Below are the code and all the weights of a small trained network. Each question names an input and a target symbol and asks about switching units off, where a switched-off unit gives its printed mean instead of its output.

import numpy as np


def w(rows, s, z=0):
    codes = np.array(rows[::2]) - 128.0
    scale = np.full(codes.shape[1], s)
    scale[-1] = z or s
    return codes * scale


def f(y):
    return y / 2 * (1 + np.tanh(0.7978845608 * (y + 0.044715 * y**3)))


def softmax(a):
    e = np.exp(a - a.max(-1, keepdims=True))
    return e / e.sum(-1, keepdims=True)


def log_softmax(a):
    a = a - a.max(-1, keepdims=True)
    return a - np.log(np.exp(a).sum(-1, keepdims=True))


def net(x, mask):
    ids = ['αγδεζηλμπτω'.index(c) for c in x.split()]
    T = len(ids)
    res = E[ids] + P[:T]
    u = 0
    for l in range(2):
        r = res
        for j in range(3):
            rows = slice(4 * j, 4 * j + 4)
            q, k, v = (r @ M[l][rows].T for M in (Q, K, V))
            z = softmax(np.where(np.tri(T) > 0, q @ k.T / 4**0.5, -1e9)) @ v
            o = O[l][rows]
            res = res + np.where(mask[u + j], z, o[:, -1]) @ o[:, :-1]
        u += 3
        y = f(res @ A[l][:, :-1].T + A[l][:, -1])
        res = res + np.where(mask[u : u + 4], y, B[l][:, -1]) @ B[l][:, :-1]
        u += 4
    return log_softmax(res[-1] @ U[:, :-1].T + U[:, -1])


Q, K, V, O, A, B = {}, {}, {}, {}, {}, {}
E = w([
[120,99,100,136],'α',
[206,101,227,86],'γ',
[98,128,56,246],'δ',
[147,129,103,115],'ε',
[160,226,33,179],'ζ',
[94,31,108,142],'η',
[177,176,80,79],'λ',
[158,122,102,113],'μ',
[123,79,117,142],'π',
[179,162,93,71],'τ',
[139,136,94,117],'ω',
],0.013)
P = w([
[213,88,1,194],'0',
[47,145,180,50],'1',
[199,77,51,129],'2',
[64,160,184,63],'3',
[204,66,93,153],'4',
[75,169,189,73],'5',
[206,51,123,169],'6',
[85,179,194,82],'7',
[211,41,147,178],'8',
[93,190,201,86],'9',
[216,32,169,189],'10',
[103,204,206,92],'11',
],0.0094)
Q[0] = w([
[160,56,225,112],'L0H0',
[124,195,158,63],'L0H0',
[85,66,84,83],'L0H0',
[44,110,110,75],'L0H0',
[71,180,125,148],'L0H1',
[170,83,101,99],'L0H1',
[82,162,114,131],'L0H1',
[165,101,132,99],'L0H1',
[129,156,135,171],'L0H2',
[58,161,79,146],'L0H2',
[247,193,133,129],'L0H2',
[68,144,121,186],'L0H2',
],0.015)
K[0] = w([
[146,88,231,162],'L0H0',
[115,244,174,138],'L0H0',
[46,82,113,95],'L0H0',
[45,142,142,83],'L0H0',
[47,184,150,79],'L0H1',
[200,111,72,136],'L0H1',
[64,157,143,98],'L0H1',
[192,117,101,156],'L0H1',
[96,202,116,175],'L0H2',
[89,138,70,134],'L0H2',
[219,254,124,124],'L0H2',
[67,130,72,159],'L0H2',
],0.014)
V[0] = w([
[84,210,149,89],'L0H0',
[1,178,135,56],'L0H0',
[73,99,132,151],'L0H0',
[98,200,173,106],'L0H0',
[219,97,65,187],'L0H1',
[67,108,116,88],'L0H1',
[11,235,202,129],'L0H1',
[38,214,160,153],'L0H1',
[177,136,199,108],'L0H2',
[200,162,155,83],'L0H2',
[29,130,104,134],'L0H2',
[119,106,78,79],'L0H2',
],0.0077)
O[0] = w([
[140,65,164,86,83],'L0H0',
[170,69,139,61,59],'L0H0',
[158,100,69,134,111],'L0H0',
[139,68,152,99,87],'L0H0',
[56,221,146,144,227],'L0H1',
[154,26,136,58,105],'L0H1',
[229,5,116,128,2],'L0H1',
[187,38,91,79,50],'L0H1',
[1,113,83,35,141],'L0H2',
[75,113,77,133,152],'L0H2',
[185,144,206,187,84],'L0H2',
[208,70,133,95,138],'L0H2',
],0.0065,0.0082)
A[0] = w([
[84,163,38,183,3],'L0N0',
[188,171,167,22,149],'L0N1',
[210,154,116,211,33],'L0N2',
[50,2,237,180,158],'L0N3',
],0.0068,0.0056)
B[0] = w([
[193,101,134,159,255],'L0N0',
[121,148,57,96,164],'L0N1',
[110,147,181,3,148],'L0N2',
[111,93,166,218,144],'L0N3',
],0.011,0.0079)
Q[1] = w([
[120,151,180,69],'L1H0',
[218,115,155,113],'L1H0',
[83,99,80,177],'L1H0',
[132,105,79,145],'L1H0',
[219,182,180,77],'L1H1',
[114,160,245,98],'L1H1',
[158,175,202,132],'L1H1',
[125,145,194,69],'L1H1',
[64,183,102,249],'L1H2',
[55,205,254,60],'L1H2',
[178,73,110,250],'L1H2',
[84,164,89,176],'L1H2',
],0.01)
K[1] = w([
[75,53,182,102],'L1H0',
[221,155,254,89],'L1H0',
[111,214,30,184],'L1H0',
[117,175,173,150],'L1H0',
[98,123,99,138],'L1H1',
[29,184,42,208],'L1H1',
[165,151,180,124],'L1H1',
[48,133,92,203],'L1H1',
[44,60,206,59],'L1H2',
[4,111,48,184],'L1H2',
[206,78,244,96],'L1H2',
[113,52,53,115],'L1H2',
],0.0085)
V[1] = w([
[105,109,103,1],'L1H0',
[90,81,69,152],'L1H0',
[74,81,116,130],'L1H0',
[76,171,51,122],'L1H0',
[143,162,178,62],'L1H1',
[187,125,105,88],'L1H1',
[224,174,120,161],'L1H1',
[159,123,196,154],'L1H1',
[195,162,162,114],'L1H2',
[102,183,55,159],'L1H2',
[71,74,184,58],'L1H2',
[92,117,157,105],'L1H2',
],0.0067)
O[1] = w([
[108,175,153,3,2],'L1H0',
[154,128,170,15,100],'L1H0',
[113,130,207,34,77],'L1H0',
[244,171,125,143,253],'L1H0',
[189,184,161,142,116],'L1H1',
[165,189,116,93,78],'L1H1',
[18,190,84,97,198],'L1H1',
[138,161,119,231,115],'L1H1',
[124,139,186,67,120],'L1H2',
[131,16,117,94,246],'L1H2',
[113,238,159,213,60],'L1H2',
[108,163,146,146,130],'L1H2',
],0.0052,0.0082)
A[1] = w([
[244,70,44,115,34],'L1N0',
[78,39,198,132,67],'L1N1',
[52,152,77,111,2],'L1N2',
[90,138,242,161,60],'L1N3',
],0.011,0.0081)
B[1] = w([
[158,190,205,131,254],'L1N0',
[59,70,141,172,199],'L1N1',
[248,113,132,187,187],'L1N2',
[100,208,116,132,185],'L1N3',
],0.016,0.0062)
U = w([
[116,91,110,146,140],'α',
[254,97,72,200,199],'γ',
[67,143,151,98,110],'δ',
[179,90,156,174,20],'ε',
[117,166,117,79,85],'ζ',
[119,183,132,124,160],'η',
[81,134,78,88,171],'λ',
[217,128,142,143,1],'μ',
[20,181,144,116,38],'π',
[139,131,172,131,30],'τ',
[188,111,71,110,161],'ω',
],0.0094,0.0056)

Each question gives the input, a string of symbols that net reads in full, and the target symbol t.
The units are the heads (4 rows each of Q, K, V and O) and the neurons (one row each of A and B). Each row of codes is followed by its name. A weight is (code - 128) times the scale printed after its matrix; where a second scale follows, it is the last column's (O, A, B and U).
mask holds one flag per unit, layer by layer, with each layer's heads first. A switched-off unit (its flag False) gives its mean, the last column of its rows in O or B, instead of its output. The means were averaged over made-up inputs and are rounded, as every weight is.
A unit's drop is (log p(t) with every unit on - log p(t) with that unit switched off) / (log p(t) with every unit on - log p(t) with every unit switched off).
The circuit of an input: a set's keep is (log p(t) with only the set's units on - log p(t) with every unit switched off) / (log p(t) with every unit on - log p(t) with every unit switched off). Starting from the 12 units with the biggest drops (on a tie, the unit counted first), units are removed one at a time, each time the one whose removal leaves the highest keep (on an exact tie, the one counted first), for as long as the keep stays at least 0.8.
circuit, biggest first: the units of the circuit, biggest drop first
k most important neurons: the k neurons with the biggest drops, biggest first
top k neurons in layer l: the k neurons of layer l with the biggest drops, biggest first
input λ π ω μ, target λ: top neuron in layer 1 -> (L1N0)
input ζ ε ε α π ω, target τ: 4 most important neurons -> (L1N0; L0N1; L0N2; L1N1)
input γ α π ε μ ζ μ λ ε τ, target ω: 3 most important neurons -> (L0N1; L1N2; L0N0)
input τ π ζ π α ε, target δ: 3 most important neurons -> (L0N0; L1N2; L1N0)
input ε η α α ζ α π μ η, target η: circuit, biggest first -> (L1H2; L0H1)
input δ α γ λ π ε π λ ω η η, target η: 3 most important neurons -> (L0N2; L1N2; L1N3)
input δ η η ε λ γ α ω δ λ γ, target η: 3 most important neurons -> (L0N2; L1N2; L1N3)
input α α π λ η η α α α ζ, target μ: circuit, biggest first -> (L0H1; L1N0; L0H0)
input λ π γ η τ ε γ γ μ π μ, target η: 2 most important neurons -> (L1N2; L0N0)
input δ α α ζ ζ, target η: 4 most important neurons -> (L0N2; L1N2; L0N0; L0N1)
input π ω α ω α α, target ε: 4 most important neurons -> (L0N2; L0N0; L0N3; L1N0)
input π δ ω γ π ω δ, target η: circuit, biggest first -> (L1H2; L0H0)
input ω α π λ π δ α, target η: circuit, biggest first -> (L1H2; L0H1)
input λ γ ε λ γ λ η τ δ δ, target γ: circuit, biggest first -> (L0H1)
input ω μ τ ω ω λ, target ζ: 3 most important neurons -> (L0N1; L1N0; L0N0)
input ε α ε μ ε τ δ α μ α α, target π: top 2 neurons in layer 1 -> (L1N2; L1N3)
input γ μ π μ μ η α ε δ δ ε, target η: 4 most important neurons -> (L1N2; L0N1; L1N3; L1N1)
input ζ ε ε ω ε γ ζ, target η: circuit, biggest first -> (L0H0; L1H2)
input δ η μ γ δ, target π: 2 most important neurons -> (L0N2; L1N2)
input μ δ π α α, target η: circuit, biggest first -> (L0H1)
input γ α γ δ δ, target η: 3 most important neurons -> (L0N2; L1N1; L0N0)
input η α μ π, target α: top 3 neurons in layer 1 -> (L1N1; L1N0; L1N3)
input μ γ η ε λ η ε η α π η, target π: 2 most important neurons -> (L1N2; L1N3)
input η η π η η, target π: circuit, biggest first -> (L0H2; L0H1; L1N2)
input μ π γ μ ω ω, target τ: top 2 neurons in layer 0 -> (L0N2; L0N1)
input ε ω γ ω ω λ, target ζ: top 3 neurons in layer 0 -> (L0N1; L0N2; L0N0)
